Below are the code and all the weights of a small trained network. Each question names an input and a class and asks about switching units off, where a switched-off unit gives its printed mean instead of its output.

import numpy as np


def w(rows, s, z=0):
    codes = np.array(rows[::2]) - 128.0
    scale = np.full(codes.shape[1], s)
    scale[-1] = z or s
    return codes * scale


def f(y):
    return np.maximum(y, 0)


def log_softmax(a):
    a = a - a.max(-1, keepdims=True)
    return a - np.log(np.exp(a).sum(-1, keepdims=True))


def net(x, mask):
    res = np.array(x, float).reshape(1, 8) / 4 @ E
    y = f(res @ A[0][:, :-1].T + A[0][:, -1])
    res = res + np.where(mask, y, B[0][:, -1]) @ B[0][:, :-1]
    return log_softmax(res[-1] @ U[:, :-1].T + U[:, -1])


A, B = {}, {}
E = w([
[52,126,138,49],'x0',
[152,28,168,116],'x1',
[128,127,129,129],'x2',
[128,127,128,129],'x3',
[195,159,167,76],'x4',
[128,131,128,129],'x5',
[87,151,246,175],'x6',
[127,127,128,127],'x7',
],0.012)
A[0] = w([
[185,172,153,103,140],'neuron 1',
[83,138,160,56,64],'neuron 2',
[44,152,138,26,61],'neuron 3',
[172,72,176,103,126],'neuron 4',
[123,126,131,108,110],'neuron 5',
[170,124,125,173,55],'neuron 6',
[109,148,176,146,18],'neuron 7',
[168,155,104,170,137],'neuron 8',
[134,9,120,151,113],'neuron 9',
[194,70,55,92,80],'neuron 10',
[64,80,62,211,61],'neuron 11',
[80,59,113,175,129],'neuron 12',
[201,132,161,71,82],'neuron 13',
[144,119,92,115,235],'neuron 14',
[166,131,154,207,91],'neuron 15',
[144,114,83,105,10],'neuron 16',
[210,153,160,87,102],'neuron 17',
[139,54,143,120,68],'neuron 18',
[96,175,104,154,104],'neuron 19',
[112,249,71,147,12],'neuron 20',
[138,69,138,123,53],'neuron 21',
[142,64,140,125,53],'neuron 22',
[102,129,179,164,84],'neuron 23',
[146,140,55,58,88],'neuron 24',
[133,94,139,124,50],'neuron 25',
[122,44,148,116,74],'neuron 26',
[118,136,145,106,58],'neuron 27',
[185,126,117,191,43],'neuron 28',
[67,103,122,76,79],'neuron 29',
[91,108,139,85,79],'neuron 30',
[117,144,243,151,45],'neuron 31',
[152,121,105,199,72],'neuron 32',
[195,113,136,166,145],'neuron 33',
],0.014,0.013)
B[0] = w([
[61,142,122,95,207],'neuron 1',
[147,87,94,87,165],'neuron 2',
[220,62,96,127,198],'neuron 3',
[159,223,154,131,203],'neuron 4',
[129,120,128,127,135],'neuron 5',
[173,81,66,107,147],'neuron 6',
[87,119,93,205,142],'neuron 7',
[157,78,148,88,186],'neuron 8',
[175,195,154,128,214],'neuron 9',
[83,112,94,230,219],'neuron 10',
[5,150,81,43,179],'neuron 11',
[72,167,145,76,189],'neuron 12',
[41,154,101,68,188],'neuron 13',
[110,90,244,179,248],'neuron 14',
[158,74,113,96,186],'neuron 15',
[61,92,77,214,138],'neuron 16',
[49,138,93,82,203],'neuron 17',
[173,192,83,131,162],'neuron 18',
[194,189,173,131,164],'neuron 19',
[232,217,130,141,185],'neuron 20',
[195,196,121,149,145],'neuron 21',
[172,167,121,138,150],'neuron 22',
[110,81,77,162,172],'neuron 23',
[93,130,122,207,207],'neuron 24',
[183,193,118,160,130],'neuron 25',
[181,178,124,146,168],'neuron 26',
[145,105,71,133,130],'neuron 27',
[196,55,70,99,159],'neuron 28',
[199,90,84,111,163],'neuron 29',
[167,89,110,110,148],'neuron 30',
[86,122,67,254,209],'neuron 31',
[139,101,113,100,158],'neuron 32',
[139,85,118,78,211],'neuron 33',
],0.0092,0.012)
U = w([
[89,111,106,255,54],'0',
[188,245,154,129,76],'1',
[176,33,106,77,68],'2',
[106,122,199,140,252],'3',
[31,173,109,55,90],'4',
[112,111,209,144,241],'5',
],0.0093,0.017)

Each question gives the input, the list of numbers given to net, and the class t.
The units are the neurons (one row each of A and B). Each row of codes is followed by its name. A weight is (code - 128) times the scale printed after its matrix; where a second scale follows, it is the last column's (A, B and U).
mask holds one flag per neuron, in row order. A switched-off neuron (its flag False) gives its mean, the last column of its row in B, instead of its output. The means were averaged over made-up inputs and are rounded, as every weight is.
A unit's drop is (log p(t) with every unit on - log p(t) with that unit switched off) / (log p(t) with every unit on - log p(t) with every unit switched off).
The circuit of an input: a set's keep is (log p(t) with only the set's units on - log p(t) with every unit switched off) / (log p(t) with every unit on - log p(t) with every unit switched off). Starting from the 12 units with the biggest drops (on a tie, the unit counted first), units are removed one at a time, each time the one whose removal leaves the highest keep (on an exact tie, the one counted first), for as long as the keep stays at least 0.8.
circuit, biggest first: the units of the circuit, biggest drop first
k most important neurons: the k neurons with the biggest drops, biggest first
drop of u: that unit's drop, to one decimal
input [1,7,2,3,5,5,8,-2], class 0: circuit, biggest first : [neuron 31]
input [-8,8,-5,4,-4,6,8,-7], class 0: 2 most important neurons : [neuron 31; neuron 23]
input [4,6,3,5,8,1,3,-6], class 4: circuit, biggest first : [neuron 13; neuron 17]
input [8,-4,-3,7,6,-5,5,2], class 2: circuit, biggest first : [neuron 3; neuron 2]
input [6,-1,5,-4,7,-1,4,-5], class 4: circuit, biggest first : [neuron 14; neuron 13]
input [1,7,8,7,-7,-3,-4,-1], class 1: circuit, biggest first : [neuron 9; neuron 26]
input [8,-5,-6,-4,8,-4,-8,-6], class 0: 2 most important neurons : [neuron 24; neuron 10]
input [-3,-8,3,4,-6,-7,-6,6], class 1: 2 most important neurons : [neuron 20; neuron 19]
input [4,-5,-2,-1,-8,-2,7,2], class 4: 2 most important neurons : [neuron 11; neuron 12]
input [1,-7,7,4,-8,-5,6,-6], class 4: 3 most important neurons : [neuron 11; neuron 14; neuron 12]
input [8,-6,3,-6,-2,-5,-7,4], class 2: 3 most important neurons : [neuron 3; neuron 29; neuron 31]
input [-5,-4,4,3,-7,-7,-5,7], class 3: 2 most important neurons : [neuron 14; neuron 17]
input [-3,-7,-1,0,-4,2,0,-4], class 1: 2 most important neurons : [neuron 20; neuron 19]
input [-8,8,0,-7,8,-7,-5,5], class 1: circuit, biggest first : [neuron 4]
input [-1,-6,0,-6,7,-1,-6,-3], class 4: 3 most important neurons : [neuron 17; neuron 1; neuron 13]
input [3,7,-5,-2,-8,-4,-7,-4], class 4: 3 most important neurons : [neuron 11; neuron 12; neuron 31]
input [-5,0,-5,-4,5,-5,-7,-1], class 0: 2 most important neurons : [neuron 10; neuron 24]
input [-5,1,4,7,-1,0,4,-1], class 2: 2 most important neurons : [neuron 15; neuron 14]
input [6,-4,-8,8,3,2,-1,3], class 2: 2 most important neurons : [neuron 3; neuron 2]
input [-7,2,1,-8,4,-1,-7,-1], class 0: circuit, biggest first : [neuron 10]
input [1,-5,-3,8,5,-7,-7,0], class 0: 2 most important neurons : [neuron 24; neuron 10]
input [8,-2,8,-7,-4,6,5,-2], class 2: drop of neuron 3 : 0.2
input [5,-7,6,1,4,-1,8,6], class 0: drop of neuron 31 : 0.6
input [-6,-1,6,6,5,4,7,-4], class 0: drop of neuron 31 : 1.5
input [6,3,1,-4,-2,1,-8,-1], class 0: drop of neuron 10 : 0.2
